Below are the code and all the weights of a small trained network. Each question names an input and a class and asks about switching units off, where a switched-off unit gives its printed mean instead of its output.

import numpy as np


def w(rows, s, z=0):
    codes = np.array(rows[::2]) - 128.0
    scale = np.full(codes.shape[1], s)
    scale[-1] = z or s
    return codes * scale


def f(y):
    return np.maximum(y, 0)


def log_softmax(a):
    a = a - a.max(-1, keepdims=True)
    return a - np.log(np.exp(a).sum(-1, keepdims=True))


def net(x, mask):
    res = np.array(x, float).reshape(1, 5) / 4 @ E
    y = f(res @ A[0][:, :-1].T + A[0][:, -1])
    res = res + np.where(mask, y, B[0][:, -1]) @ B[0][:, :-1]
    return log_softmax(res[-1] @ U[:, :-1].T + U[:, -1])


A, B = {}, {}
E = w([
[38,206,77,80,148,153],'x0',
[161,181,51,182,1,124],'x1',
[203,209,59,63,131,135],'x2',
[141,27,37,120,178,145],'x3',
[148,114,102,173,190,22],'x4',
],0.0084)
A[0] = w([
[198,170,103,136,147,150,158],'neuron 0',
[86,166,113,254,83,109,215],'neuron 1',
[138,39,87,174,137,89,198],'neuron 2',
[185,96,165,163,90,161,166],'neuron 3',
[108,104,130,150,9,142,196],'neuron 4',
[91,142,191,108,175,136,127],'neuron 5',
[193,166,129,168,44,101,254],'neuron 6',
[121,106,101,184,130,126,98],'neuron 7',
[117,160,87,77,157,131,177],'neuron 8',
[111,214,172,44,137,108,227],'neuron 9',
[114,110,107,93,84,91,122],'neuron 10',
[143,71,144,16,212,151,174],'neuron 11',
[112,90,205,190,14,181,204],'neuron 12',
[136,158,174,132,31,134,194],'neuron 13',
[140,92,60,164,136,98,162],'neuron 14',
[95,156,109,103,110,119,126],'neuron 15',
[163,26,68,161,155,106,203],'neuron 16',
[135,59,74,224,157,172,210],'neuron 17',
[94,74,102,14,213,201,225],'neuron 18',
[132,61,103,101,135,249,207],'neuron 19',
[65,174,212,98,102,195,216],'neuron 20',
[156,128,99,158,150,89,197],'neuron 21',
[97,213,131,91,213,110,207],'neuron 22',
],0.0081,0.0036)
B[0] = w([
[159,146,102,138,129,86,180],'neuron 0',
[193,92,179,125,102,137,225],'neuron 1',
[182,48,173,161,230,219,234],'neuron 2',
[115,111,121,110,87,189,190],'neuron 3',
[132,70,91,109,54,149,213],'neuron 4',
[108,169,157,113,104,125,190],'neuron 5',
[245,71,61,124,80,126,249],'neuron 6',
[134,132,137,161,132,151,157],'neuron 7',
[114,171,113,134,189,89,180],'neuron 8',
[162,206,175,121,106,35,218],'neuron 9',
[169,94,125,131,159,140,143],'neuron 10',
[64,156,109,128,156,149,235],'neuron 11',
[117,26,199,32,63,190,240],'neuron 12',
[182,82,93,34,60,114,218],'neuron 13',
[152,73,110,193,169,116,194],'neuron 14',
[171,156,151,118,83,103,158],'neuron 15',
[82,44,133,172,196,175,247],'neuron 16',
[86,47,177,136,178,209,221],'neuron 17',
[2,184,109,90,195,136,254],'neuron 18',
[4,165,25,87,112,199,207],'neuron 19',
[102,173,210,118,63,111,231],'neuron 20',
[171,118,59,236,175,75,192],'neuron 21',
[113,253,222,190,189,21,213],'neuron 22',
],0.0055,0.0083)
U = w([
[118,186,159,143,148,89,124],'0',
[99,87,66,93,147,200,2],'1',
[180,29,130,231,150,151,194],'2',
[234,157,68,106,84,79,156],'3',
[163,57,137,51,2,179,177],'4',
],0.0084,0.00077)

Each question gives the input, the list of numbers given to net, and the class t.
The units are the neurons (one row each of A and B). Each row of codes is followed by its name. A weight is (code - 128) times the scale printed after its matrix; where a second scale follows, it is the last column's (A, B and U).
mask holds one flag per neuron, in row order. A switched-off neuron (its flag False) gives its mean, the last column of its row in B, instead of its output. The means were averaged over made-up inputs and are rounded, as every weight is.
A unit's drop is (log p(t) with every unit on - log p(t) with that unit switched off) / (log p(t) with every unit on - log p(t) with every unit switched off).
The circuit of an input: a set's keep is (log p(t) with only the set's units on - log p(t) with every unit switched off) / (log p(t) with every unit on - log p(t) with every unit switched off). Starting from the 12 units with the biggest drops (on a tie, the unit counted first), units are removed one at a time, each time the one whose removal leaves the highest keep (on an exact tie, the one counted first), for as long as the keep stays at least 0.8.
units of the circuit, in order: the units of the circuit, biggest drop first
most important unit: the unit with the biggest drop
k most important neurons: the k neurons with the biggest drops, biggest first
drop of u: that unit's drop, to one decimal
input [0,-3,0,1,2], class 0: units of the circuit, in order -> [neuron 6; neuron 12; neuron 4]
input [-8,4,-8,1,-1], class 4: units of the circuit, in order -> [neuron 12]
input [-2,8,-1,-7,7], class 4: units of the circuit, in order -> [neuron 12; neuron 13]
input [6,-5,-4,3,2], class 0: units of the circuit, in order -> [neuron 22; neuron 12; neuron 6]
input [-5,8,-7,-3,5], class 4: 2 most important neurons -> [neuron 12; neuron 13]
input [0,5,0,6,-1], class 2: 2 most important neurons -> [neuron 18; neuron 14]
input [7,-5,-5,-7,-8], class 0: 2 most important neurons -> [neuron 22; neuron 9]
input [1,8,4,8,-1], class 2: 2 most important neurons -> [neuron 14; neuron 18]
input [7,0,7,-8,-7], class 0: 2 most important neurons -> [neuron 22; neuron 20]
input [-8,-6,1,3,-3], class 1: drop of neuron 18 -> 0.1
input [2,8,7,6,4], class 2: drop of neuron 14 -> 0.2
input [4,-5,-7,1,2], class 0: drop of neuron 9 -> -0.1
input [-4,4,6,2,2], class 2: drop of neuron 9 -> 0.2
input [-2,7,-7,-7,7], class 4: most important unit -> neuron 12
